The rows lie along a hidden order. The number after each row says roughly how far along it the row is, from 0 to 10. A new part has a new order.
[   9   -3  -13   38 -113   15   16   -9    4    6   41   -8   -8   -2
  -23   -5   -4   21  -16    6   10  -26    9  -11  -14   22  -67  -54
   -1  -35   80    2    6   23   -3    0    4   19   57   23  -27   39
    0   15  -15    5  -54  -29  -36  -14    6   -4    3  -16   -4   12
   12   25   34    3  -17]
3
[   1    1  -20   19 -101  -24   11   -3  -22   -8  -54    0    0   -3
  -20    2  -30  -39   -1    3    1   27    8  -21    5    7  -62   34
  -39   -2   -8   -2   -4  -11   -9   -4  -48   11  -18  -24   22   13
   -8  -18   -1    8   36  -10   27   -8   21   36    1   41   26   26
  -12   16    2   15    0]
8
[   0    4   17  -86  127   -6   -7   33  -22   -2    2   17  -22    5
    2   -2    7  -15   21    0  -10   36  -33   13   16  -13   85  -22
   10   10   -4    3   -7  -43   12   -2   37  -25 -112   20   12  -23
   -7    6   -4   -6   49   25    2   23  -20   -6   -2   17   40  -50
    3  -88  -24  -17   30]
4
[   7   -6  -19   45 -102   17   10   17  -26   -9  -54   -7   20   -2
   13   -2   -5  -12   -7    1    7   48   10  -29   20  -19  -50   -3
   -7  -23   15  -14   -4   -9    2   -3  -51    7   62    1   18   28
   -4   -3    0   11    2   -4    8   -2  -17   -6    4   60   10   32
  -12   15   -9   32   20]
10
[ -5   6  14 -25  64 -22  -6  19  16   1 -38   7  11   1 -24   2  -2 -34
  22  -4 -13  38 -17  16  25   2  66  35 -22  15 -79  -6  -8 -27 -21   1
 -27 -10 -57  -8  -6 -49  -9 -18   4   2  10  16  -3  11  12  17  -4  26
  -3 -37   0 -17  -6  -2  14]
3
[  9   1  19  11 -29  19  21  -1  35  13  56  -1  -6   3 -29 -13   1  19
 -13   2   3  -4  -5   8   8  21  38 -67   9 -44  51   3   0  26  -8   3
  16  11  15  35 -53 -24   3  10 -16   8 -72 -19 -69   4  -2  -3   0  -9
  -1 -52  27   5  44 -13   0]
0
[ -3   4   1   5  -7 -13   5  21   9   2 -59   6  22  -1 -45   6  -5 -39
  18  -1 -10  51 -11   9  24  -1  49  40 -33  16 -74 -17  -6 -24 -27   1
 -48  -2 -21 -14 -15 -56  -6 -17  -1  10  -1   7 -23  17  13   7  -3  45
  -8 -34  -7 -21  -2  19  19]
5
[ -7   1  13 -23 113  -1  -2  24   2  -1 -34   3  17   2  -9   6   8 -16
  11  -4 -11  55 -24  16  25 -12  85  13   5  17 -65  -8  -6 -35 -17   1
 -18 -11 -31   1 -20 -51  -9  -8   5   3  -3  20 -31  17  -3  -5  -3  29
  -3 -46  -5 -24 -13   9  23]
3
[  1   2 -22   5 -67 -26   9   0 -28  -9 -56   4  -5  -3 -21   1 -26 -49
   3   3  -1  15   7 -22   9   8 -45  25 -39  -8  -2  -4  -4 -19  -4  -4
 -40   7 -33 -20  21  14  -6 -18  -4   8  59  -6  44  -6  17  39   1  41
  34  29 -16  -1  -3  10  10]
9
[  1   3   8  -8  25   3   5  16  20   7   1  -2   9   2 -42   4  -2  -2
  10   1  -7  51 -28  20  26   9  67 -29 -12  -3 -41 -11  -8 -15 -29   4
   4   1 -10   4 -54 -38 -13   5  -3   4 -37   1 -73  14  10   4  -4  22
 -15 -63  14 -14  14   2  13]
1
[ -1   8   1   5 -58 -28   7  -5  35   6  17  17 -15   0 -40  -9  -4 -26
  -1  -2  -6 -46   4   6  -2  45  25  11 -15 -12  -6  14  -1  13  -9   3
  -7   7 -42  -3 -13 -47   5 -18  -4   3 -19 -18   8  -7  30  37  -2 -20
   7 -30  15  11  35 -22 -12]
2
